Below are the code and all the weights of a small trained network. Each question names an input and a target symbol and asks about switching units off, where a switched-off unit gives its printed mean instead of its output.

import numpy as np


def w(rows, s, z=0):
    codes = np.array(rows[::2]) - 128.0
    scale = np.full(codes.shape[1], s)
    scale[-1] = z or s
    return codes * scale


def norm(h):
    return h / np.sqrt((h * h).mean(-1, keepdims=True) + 1e-5)


def f(y):
    return np.maximum(y, 0)


def softmax(a):
    e = np.exp(a - a.max(-1, keepdims=True))
    return e / e.sum(-1, keepdims=True)


def log_softmax(a):
    a = a - a.max(-1, keepdims=True)
    return a - np.log(np.exp(a).sum(-1, keepdims=True))


def net(x, mask):
    ids = ['αδλμξπστψ'.index(c) for c in x.split()]
    T = len(ids)
    res = E[ids] + P[:T]
    q, k, v = (norm(res) @ M[0].T for M in (Q, K, V))
    z = softmax(np.where(np.tri(T) > 0, q @ k.T / 3**0.5, -1e9)) @ v
    res = res + np.where(mask[0], z, O[0][:, -1]) @ O[0][:, :-1]
    y = f(norm(res) @ A[0][:, :-1].T + A[0][:, -1])
    res = res + np.where(mask[1:13], y, B[0][:, -1]) @ B[0][:, :-1]
    return log_softmax(norm(res)[-1] @ U[:, :-1].T + U[:, -1])


Q, K, V, O, A, B = {}, {}, {}, {}, {}, {}
E = w([
[41,158,93,131,189],'α',
[25,128,96,114,143],'δ',
[174,158,155,80,200],'λ',
[197,44,159,197,102],'μ',
[188,37,146,156,187],'ξ',
[97,136,97,116,3],'π',
[103,61,124,73,154],'σ',
[159,7,158,143,81],'τ',
[171,188,57,181,89],'ψ',
],0.0051)
P = w([
[101,199,252,167,150],'0',
[91,79,128,227,130],'1',
[97,78,125,222,125],'2',
[111,117,114,184,114],'3',
[97,128,99,144,131],'4',
[120,124,99,138,138],'5',
[135,119,91,122,140],'6',
[133,114,87,108,128],'7',
[150,92,73,113,127],'8',
[165,97,55,90,123],'9',
[181,99,48,73,133],'10',
[196,78,31,47,122],'11',
[205,78,20,35,131],'12',
[203,85,19,34,148],'13',
],0.0039)
Q[0] = w([
[94,214,20,111,96],'H0',
[89,218,97,48,103],'H0',
[176,105,249,155,104],'H0',
],0.015)
K[0] = w([
[183,117,3,58,143],'H0',
[152,30,11,115,136],'H0',
[20,163,161,192,204],'H0',
],0.011)
V[0] = w([
[79,235,77,114,149],'H0',
[206,202,95,204,80],'H0',
[174,134,96,175,255],'H0',
],0.016)
O[0] = w([
[49,236,23,173,77,44],'H0',
[254,209,32,113,138,253],'H0',
[148,72,39,247,214,153],'H0',
],0.0093,0.0076)
A[0] = w([
[207,215,3,60,147,101],'N0',
[125,115,32,229,106,2],'N1',
[224,115,173,113,202,238],'N2',
[50,182,126,202,254,26],'N3',
[84,176,152,68,144,91],'N4',
[122,92,158,26,83,83],'N5',
[28,187,118,145,63,35],'N6',
[178,154,147,34,198,17],'N7',
[154,160,166,97,175,67],'N8',
[154,177,123,50,94,116],'N9',
[6,32,195,60,115,119],'N10',
[110,116,141,94,183,64],'N11',
],0.0082,0.0014)
B[0] = w([
[148,237,98,204,191,244],'N0',
[161,152,249,113,95,182],'N1',
[82,152,40,94,85,254],'N2',
[207,81,167,117,58,148],'N3',
[86,87,104,133,137,147],'N4',
[83,158,193,134,114,175],'N5',
[79,46,34,86,141,159],'N6',
[109,195,74,41,104,189],'N7',
[115,153,106,81,105,156],'N8',
[76,111,175,166,80,174],'N9',
[155,244,94,142,249,181],'N10',
[145,151,118,163,144,150],'N11',
],0.015,0.0079)
U = w([
[98,76,101,184,43,182],'α',
[2,118,33,161,159,92],'δ',
[200,94,205,175,90,251],'λ',
[216,81,49,41,79,92],'μ',
[151,35,98,191,188,236],'ξ',
[70,203,175,97,33,117],'π',
[82,145,200,160,224,105],'σ',
[155,149,229,70,179,2],'τ',
[192,235,67,219,120,126],'ψ',
],0.0067,0.002)

Each question gives the input, a string of symbols that net reads in full, and the target symbol t.
The units are the heads (3 rows each of Q, K, V and O) and the neurons (one row each of A and B). Each row of codes is followed by its name. A weight is (code - 128) times the scale printed after its matrix; where a second scale follows, it is the last column's (O, A, B and U).
mask holds one flag per unit, heads first, then neurons. A switched-off unit (its flag False) gives its mean, the last column of its rows in O or B, instead of its output. The means were averaged over made-up inputs and are rounded, as every weight is.
A unit's drop is (log p(t) with every unit on - log p(t) with that unit switched off) / (log p(t) with every unit on - log p(t) with every unit switched off).
The circuit of an input: a set's keep is (log p(t) with only the set's units on - log p(t) with every unit switched off) / (log p(t) with every unit on - log p(t) with every unit switched off). Starting from the 12 units with the biggest drops (on a tie, the unit counted first), units are removed one at a time, each time the one whose removal leaves the highest keep (on an exact tie, the one counted first), for as long as the keep stays at least 0.8.
units of the circuit, in order: the units of the circuit, biggest drop first
most important unit: the unit with the biggest drop
top k neurons: the k neurons with the biggest drops, biggest first
drop when u is switched off: that unit's drop, to one decimal
input π τ ξ ξ μ λ, target μ: units of the circuit, in order : [H0; N0; N2]
input π δ μ λ μ ψ δ π σ σ δ, target σ: units of the circuit, in order : [H0; N10]
input μ μ δ μ α λ λ, target μ: top 2 neurons : [N0; N10]
input δ δ α μ δ π ξ ξ σ δ δ α σ δ, target σ: units of the circuit, in order : [H0; N2]
input δ δ δ μ δ, target μ: top neuron : [N0]
input ψ δ ψ ψ ξ π μ μ σ π, target σ: units of the circuit, in order : [H0; N10]
input δ τ δ ψ σ μ α λ σ, target μ: units of the circuit, in order : [H0; N0]
input τ δ δ, target τ: top 2 neurons : [N0; N10]
input τ δ ξ μ ψ λ ξ π δ π ξ σ λ π, target σ: units of the circuit, in order : [H0; N10; N2]
input μ μ μ ξ α μ ψ τ μ δ μ μ μ, target μ: top 3 neurons : [N0; N2; N10]
input μ μ τ, target μ: drop when H0 is switched off : 0.5
input α π μ μ μ, target α: drop when N1 is switched off : 0.1
input ψ δ μ δ δ μ τ μ τ δ, target τ: drop when H0 is switched off : 1.2
input π δ τ, target π: most important unit : H0
